Here is a tiny trained network, its code and every weight. The questions are about switching its units off for an input and a target symbol, where a switched-off unit gives its printed mean instead of its output.

import numpy as np


def w(rows, s, z=0):
    codes = np.array(rows[::2]) - 128.0
    scale = np.full(codes.shape[1], s)
    scale[-1] = z or s
    return codes * scale


def norm(h):
    return h / np.sqrt((h * h).mean(-1, keepdims=True) + 1e-5)


def softmax(a):
    e = np.exp(a - a.max(-1, keepdims=True))
    return e / e.sum(-1, keepdims=True)


def log_softmax(a):
    a = a - a.max(-1, keepdims=True)
    return a - np.log(np.exp(a).sum(-1, keepdims=True))


def net(x, mask):
    ids = ['ΔΘΣΨΩβεζηλμξπτ'.index(c) for c in x.split()]
    T = len(ids)
    res = E[ids] + P[:T]
    u = 0
    for l in range(2):
        r = norm(res)
        for j in range(3):
            rows = slice(3 * j, 3 * j + 3)
            q, k, v = (r @ M[l][rows].T for M in (Q, K, V))
            z = softmax(np.where(np.tri(T) > 0, q @ k.T / 3**0.5, -1e9)) @ v
            o = O[l][rows]
            res = res + np.where(mask[u + j], z, o[:, -1]) @ o[:, :-1]
        u += 3
    return log_softmax(norm(res)[-1] @ U[:, :-1].T + U[:, -1])


Q, K, V, O = {}, {}, {}, {}
E = w([
[100,116,150,185,144,181,92,253,151,136],'Δ',
[185,130,173,119,114,139,125,87,111,117],'Θ',
[56,162,104,163,97,175,219,232,116,81],'Σ',
[130,94,94,88,169,92,49,162,89,149],'Ψ',
[173,141,156,129,102,140,104,104,123,99],'Ω',
[187,126,161,135,92,125,137,117,123,122],'β',
[108,148,77,208,111,217,130,187,125,196],'ε',
[187,104,166,117,123,146,124,112,138,101],'ζ',
[69,132,131,84,109,120,211,126,114,195],'η',
[171,126,185,137,106,135,101,84,147,151],'λ',
[93,187,116,148,54,158,209,224,204,200],'μ',
[164,140,179,113,117,131,133,109,130,100],'ξ',
[172,139,155,107,128,165,122,98,128,100],'π',
[38,107,150,158,124,140,124,143,49,109],'τ',
],0.0043)
P = w([
[3,92,62,169,180,80,139,137,146,162],'0',
[139,41,152,38,25,225,105,147,122,108],'1',
[141,83,183,62,48,183,113,147,112,104],'2',
[148,101,187,62,77,170,114,132,96,118],'3',
[174,122,173,64,87,159,111,144,78,134],'4',
[183,149,174,79,109,150,109,143,87,122],'5',
[186,153,178,78,129,148,100,145,92,118],'6',
[194,159,177,91,133,137,85,132,78,126],'7',
[205,162,171,86,148,123,105,133,79,124],'8',
[199,186,173,95,163,118,101,131,56,127],'9',
[211,192,179,97,183,125,101,143,74,118],'10',
[215,204,188,96,189,108,86,130,62,131],'11',
],0.002)
Q[0] = w([
[194,189,117,167,107,123,186,90,207,132],'0.h1',
[255,142,151,68,137,106,75,110,125,172],'0.h1',
[168,118,125,188,158,181,53,160,146,77],'0.h1',
[78,103,88,156,185,142,112,154,148,124],'0.h2',
[60,124,92,101,144,99,172,143,100,171],'0.h2',
[46,76,61,126,166,152,75,246,84,157],'0.h2',
[88,123,11,133,190,56,122,147,150,136],'0.h3',
[133,95,110,112,174,94,102,118,100,119],'0.h3',
[20,151,116,125,111,153,155,173,125,170],'0.h3',
],0.0065)
K[0] = w([
[191,254,106,177,75,138,194,111,241,165],'0.h1',
[235,197,142,71,181,95,84,101,137,196],'0.h1',
[177,143,150,242,182,174,75,193,142,91],'0.h1',
[193,143,193,73,82,177,94,143,124,125],'0.h2',
[92,139,174,94,106,163,153,194,39,178],'0.h2',
[176,137,174,93,126,160,52,214,51,147],'0.h2',
[243,111,138,39,99,149,74,165,91,132],'0.h3',
[74,84,109,94,135,111,108,147,82,143],'0.h3',
[183,219,202,116,84,193,195,130,66,144],'0.h3',
],0.0057)
V[0] = w([
[111,59,63,96,173,108,167,50,121,125],'0.h1',
[245,141,136,102,218,76,63,64,87,108],'0.h1',
[109,94,51,160,135,210,114,170,189,151],'0.h1',
[182,96,202,45,129,80,219,160,172,151],'0.h2',
[189,59,134,230,53,25,126,212,131,113],'0.h2',
[195,98,118,141,69,254,38,99,130,81],'0.h2',
[150,123,171,130,125,228,203,115,239,110],'0.h3',
[186,52,52,61,228,131,92,186,128,193],'0.h3',
[79,133,185,89,194,72,66,164,192,24],'0.h3',
],0.0026)
O[0] = w([
[90,159,151,211,159,153,163,201,156,113,86],'0.h1',
[58,51,122,103,36,144,186,147,175,95,252],'0.h1',
[95,192,125,134,133,19,150,99,106,134,52],'0.h1',
[145,172,52,180,67,145,33,121,59,121,125],'0.h2',
[193,65,36,137,172,183,194,79,82,194,137],'0.h2',
[98,142,128,60,55,89,228,124,108,184,104],'0.h2',
[58,60,94,91,67,144,84,93,106,101,7],'0.h3',
[111,206,178,251,90,142,153,81,60,131,246],'0.h3',
[79,196,120,68,204,224,87,88,171,150,162],'0.h3',
],0.003,0.0026)
Q[1] = w([
[35,96,61,135,105,125,142,165,153,150],'1.h1',
[61,92,75,149,141,150,171,142,163,133],'1.h1',
[45,74,68,139,74,129,151,172,144,137],'1.h1',
[96,57,192,90,125,116,95,109,119,71],'1.h2',
[192,62,163,152,109,179,138,94,147,62],'1.h2',
[33,163,91,108,157,38,121,89,108,178],'1.h2',
[149,29,63,2,107,131,99,169,98,153],'1.h3',
[97,231,101,169,197,68,102,111,95,145],'1.h3',
[88,209,83,149,200,73,99,127,87,165],'1.h3',
],0.006)
K[1] = w([
[120,161,141,65,91,88,112,165,12,181],'1.h1',
[120,131,166,105,91,123,144,161,95,130],'1.h1',
[65,130,97,60,88,84,110,193,42,189],'1.h1',
[122,105,173,117,179,132,109,92,131,64],'1.h2',
[107,124,110,184,197,124,139,88,151,111],'1.h2',
[167,151,158,70,71,163,132,123,89,132],'1.h2',
[56,57,77,125,146,73,124,156,143,128],'1.h3',
[169,142,187,40,35,150,88,167,2,170],'1.h3',
[140,93,149,67,61,128,88,173,63,142],'1.h3',
],0.0078)
V[1] = w([
[86,85,119,199,170,132,153,78,212,99],'1.h1',
[58,89,179,109,100,220,119,194,35,183],'1.h1',
[110,164,146,64,102,108,97,149,59,218],'1.h1',
[89,171,82,114,156,107,134,4,83,54],'1.h2',
[113,101,172,144,124,79,82,10,137,172],'1.h2',
[105,150,64,136,95,147,207,136,88,110],'1.h2',
[69,47,177,107,137,119,95,166,36,152],'1.h3',
[99,157,112,80,90,99,117,159,158,191],'1.h3',
[135,137,151,55,10,158,129,157,70,153],'1.h3',
],0.004)
O[1] = w([
[158,106,140,43,39,166,109,153,68,148,93],'1.h1',
[21,222,59,188,175,72,150,125,82,189,253],'1.h1',
[49,139,78,198,207,124,203,127,188,95,139],'1.h1',
[158,113,117,83,93,121,169,2,232,57,21],'1.h2',
[152,104,47,154,37,173,212,154,198,101,94],'1.h2',
[161,92,157,84,101,62,92,80,78,123,105],'1.h2',
[202,189,92,61,64,45,61,217,95,170,209],'1.h3',
[103,31,145,103,80,151,98,174,103,118,112],'1.h3',
[219,95,218,63,78,200,74,131,86,140,128],'1.h3',
],0.0036,0.0034)
U = w([
[46,185,73,197,191,86,165,164,105,152,250],'Δ',
[165,147,165,77,97,124,61,194,38,184,193],'Θ',
[123,93,159,88,186,57,78,39,126,94,159],'Σ',
[175,189,218,192,142,208,178,75,135,121,161],'Ψ',
[112,48,167,32,214,163,208,158,172,179,101],'Ω',
[241,67,30,160,189,140,150,86,94,153,28],'β',
[131,58,194,144,87,19,225,123,119,111,85],'ε',
[110,168,56,70,51,121,151,2,103,136,185],'ζ',
[179,152,108,211,79,61,42,138,169,24,66],'η',
[143,109,50,145,33,201,202,203,180,124,98],'λ',
[71,2,135,193,127,176,88,100,76,89,97],'μ',
[100,154,75,77,186,236,26,110,195,116,61],'ξ',
[13,171,214,73,54,117,123,139,182,66,30],'π',
[218,196,118,61,149,39,167,152,234,126,9],'τ',
],0.0056,0.0016)

Each question gives the input, a string of symbols that net reads in full, and the target symbol t.
The units are the heads (3 rows each of Q, K, V and O). Each row of codes is followed by its name. A weight is (code - 128) times the scale printed after its matrix; where a second scale follows, it is the last column's (O and U).
mask holds one flag per head, layer by layer. A switched-off head (its flag False) gives its mean, the last column of its rows in O, instead of its output. The means were averaged over made-up inputs and are rounded, as every weight is.
A unit's drop is (log p(t) with every unit on - log p(t) with that unit switched off) / (log p(t) with every unit on - log p(t) with every unit switched off).
The circuit of an input: a set's keep is (log p(t) with only the set's units on - log p(t) with every unit switched off) / (log p(t) with every unit on - log p(t) with every unit switched off). Starting from all 6 units, units are removed one at a time, each time the one whose removal leaves the highest keep (on an exact tie, the one counted first), for as long as the keep stays at least 0.8.
circuit, biggest first: the units of the circuit, biggest drop first
unit that matters most: the unit with the biggest drop
which heads matter: for each layer, one digit per head in row order, 1 if its drop is at least 0.15 and else 0, layers parted by /
drop of u: that unit's drop, to one decimal
input Ψ π Θ η Θ ζ ζ η Θ Θ, target Ψ: circuit, biggest first => (0.h3; 1.h3)
input π η Σ Σ λ, target π: circuit, biggest first => (0.h2; 0.h3)
input ξ Θ ζ, target ξ: circuit, biggest first => (0.h3)
input ε π Σ β ζ, target ε: circuit, biggest first => (0.h1; 0.h3; 1.h3; 1.h2)
input Ψ Ψ η Ω Ψ ε λ Ψ Ψ λ η η, target Θ: circuit, biggest first => (0.h2; 1.h3)
input Ψ Θ Σ ε Ψ η Θ β, target Ψ: circuit, biggest first => (0.h3; 1.h3)
input Ω Θ Θ Ψ ζ Ω Ψ μ ζ, target Ω: circuit, biggest first => (0.h3; 0.h2)
input ε π λ λ Ψ λ τ Θ, target ε: circuit, biggest first => (0.h1; 0.h3; 1.h3; 0.h2)
input τ Δ Θ μ, target Δ: circuit, biggest first => (0.h3; 1.h1; 0.h1)
input λ Θ Ψ ζ ξ π β Ψ Ω, target λ: which heads matter => 000 / 010
input λ λ Θ λ, target λ: which heads matter => 000 / 010
input Δ τ Ω Ψ Ψ Ψ η Δ Ψ Ω π, target Δ: circuit, biggest first => (1.h3; 0.h1)
input Δ τ μ λ Θ τ ξ Θ λ λ Θ Θ, target Δ: which heads matter => 100 / 001
input μ Ψ η λ Ψ τ λ, target μ: unit that matters most => 1.h3
input μ Ψ Ψ Ω Ψ τ λ λ Ψ Θ π, target μ: which heads matter => 101 / 001
input Δ ξ ε Δ Ω Ω Θ Ω Ψ Θ τ Ω, target Δ: circuit, biggest first => (0.h1; 1.h3)
input τ μ η λ Ψ Ω Ψ Δ Ψ ζ, target τ: which heads matter => 100 / 101
input Δ Ω π ξ ξ Θ Ψ, target Δ: which heads matter => 100 / 100
input ζ Θ λ π τ ε Ψ Δ β η Δ, target Θ: which heads matter => 100 / 001
input η Δ Ψ Ψ Ψ Ψ Θ τ ξ, target η: unit that matters most => 0.h2
input Ψ λ π τ π τ, target Θ: circuit, biggest first => (0.h1; 1.h3; 0.h3)
input Ψ β μ Δ, target Δ: circuit, biggest first => (0.h3; 1.h1; 0.h1)
input Ψ η Δ λ Ψ ζ, target Ψ: which heads matter => 001 / 001
input Ψ μ β μ Θ, target Ψ: which heads matter => 001 / 000
input Ψ η λ Δ, target Δ: drop of 0.h2 => 0.1
